-1.693  -0.911  -4.174  3.699  -3.357
5.339  6.684  2.955  -5.548  -0.336
-0.634  3.683  5.805  -2.666  2.666
result: 5.805

2.688  5.607  1.201  -4.614  -4.621  1.137  5.488
-2.112  -0.790  2.700  -1.591  -1.214  2.699  -1.149
1.868  0.962  -2.813  1.954  0.987  -2.841  1.929
result: -2.813

-2.130  0.201  2.527  1.956  2.164
0.716  0.359  0.561  0.787  -0.610
2.861  3.996  -4.773  -0.056  0.973
result: -4.773

-2.680  1.498  -2.555  2.126
0.364  -2.086  -0.291  -3.222
5.788  0.168  1.486  -3.792
result: 1.486

-1.940  0.620  -0.979  0.155  -0.148  -1.838
-0.061  -1.468  1.144  -0.835  0.989  1.567
1.581  -1.844  4.747  -2.746  -0.054  0.955
result: 4.747

3.027  -3.001  3.896  -2.465
-3.335  -1.296  -4.426  -3.448
-3.761  -4.844  -2.071  -4.044
result: -2.071

-2.418  -5.769  2.294  -3.520  -4.631  -1.296  2.558
0.590  -1.097  0.799  1.091  0.130  -5.788  -0.474
-2.072  -0.900  2.522  -1.913  1.741  -3.924  -5.080
result: 2.522
---
array([-176, -777, -875,  493,  976]) -> -875, 976
array([693, 484, 495,  43, 962, 548, 406]) -> 43, 962
array([ -81,  978,   33, -547,  797]) -> 33, 978
array([ 24, -26,  36,  48,  -1,  19,  19]) -> 48, 48
array([-31, -29,  41, -10,   1, -30, -27]) -> -10, 41
array([1323, 7747, 8743, 9888, 6069]) -> 8743, 9888
array([ -6,  -7, -43, -43, -45, -42,  37]) -> -43, 37
---
array([[70, 47, 13, 62, 20],
       [58, 78, 84, 32, 74]]) ans = 20, 58

array([7, 7, 1, 1, 0]) ans = 0, 7

array([1, 7, 4, 1, 5, 4, 4]) ans = 4, 1

array([1, 7, 7, 6]) ans = 6, 1

array([[ 11,  -2,  30, -47],
       [  9,   7,  24, -40],
       [ -5,   3, -23,  49]]) ans = -47, -5

array([ -7, -18, -36,  -4,  28]) ans = 28, -7

array([[77, 10, 39, 54, 58, 70],
       [55, 19, 28, 46, 39, 47],
       [61, 55, 35, 47, 47, 44]]) ans = 70, 61

array([ -8,  29, -35,  16]) ans = 16, -8

array([6631, 5373, 1135, 6183, 9324, 5502, 7241]) ans = 7241, 6631
---
-0.483  -3.089  -0.657  -2.061  -2.333   4.040   0.440
 0.870   1.046  -1.749   0.286   1.911   3.156   2.327
-0.900  -0.706   1.692  -0.160  -3.939   5.654   5.410
gives 5.654

 0.310  -0.482  -5.590   0.089 gives -5.590

 0.819  -3.279   5.161   1.533 gives 5.161

 0.746   1.570   4.774  -4.122   1.971   1.739 gives 1.971

-2.964   4.105  -5.150  -0.648  -5.903   5.151  -5.061 gives 5.151

-1.942  -4.787   4.842   0.484  -1.740 gives 0.484

1.504  0.631  5.139  2.490  2.079  2.747 gives 2.079

-0.554  -5.197  -2.874  -5.376   1.325  -4.135 gives 1.325

-2.308   4.670   4.339   0.656
 3.237   5.288  -1.155   6.669
gives -1.155
---
 70   66   63  231  158
 88  144  145   41   76
 14  241  242   42  140
ans = 66

2065  3500  1781  3484  2875  9489  3214
8210  3291  1118  5033  8624  1026  2253
7478  4347  2335  9225  4984  6743  7162
ans = 3500

6822  7042  6405  3858  8276  3380
7180  7371  6891  4276  8335  3197
7062  7729  7220  4762  8752  3256
ans = 7042

 21   -3  -16   15   10  -29
 13   -9  -19    8   13   -2
 26   22   10    1  -12  -18
ans = -3

361  640  497  378  330
187  856  528  227  125
394  563  510  396  416
ans = 640

5134  5935  7652  5658  5161  4979
5897  6577  5838  4685  2860  9671
3735  5824  6254  2712  6235  3831
ans = 5935

 595   438  -714   542
 582   485   951   440
 529   502   230   544
ans = 438
---
[[79 29 91  7 38 28 54]
 [80 29 91  7 38 60 54]
 [80 29 91 30 39 60 54]] Answer: 54

[[-109  781  188  156  280  -32]
 [ 498 -190  261  327  300  465]
 [-501  459  746  564  970 -161]] Answer: 465

[[6863 5556 4546 4865 7600 3613]
 [4959 8314 8195 4209 2497 1215]
 [6758 5659 5087 5201 8706 3418]] Answer: 1215

[[79 72 73 67]
 [50 78 55 89]
 [15 54 81 48]] Answer: 89

[[389 529 210 645 685 425]
 [808 470 420 620 782 546]
 [728 697 602 499 350 906]] Answer: 546

[[ 36 -17  21 -10  10  30]
 [ 38 -22  19  -8  16  28]
 [-16  18 -18 -43   4  34]] Answer: 28
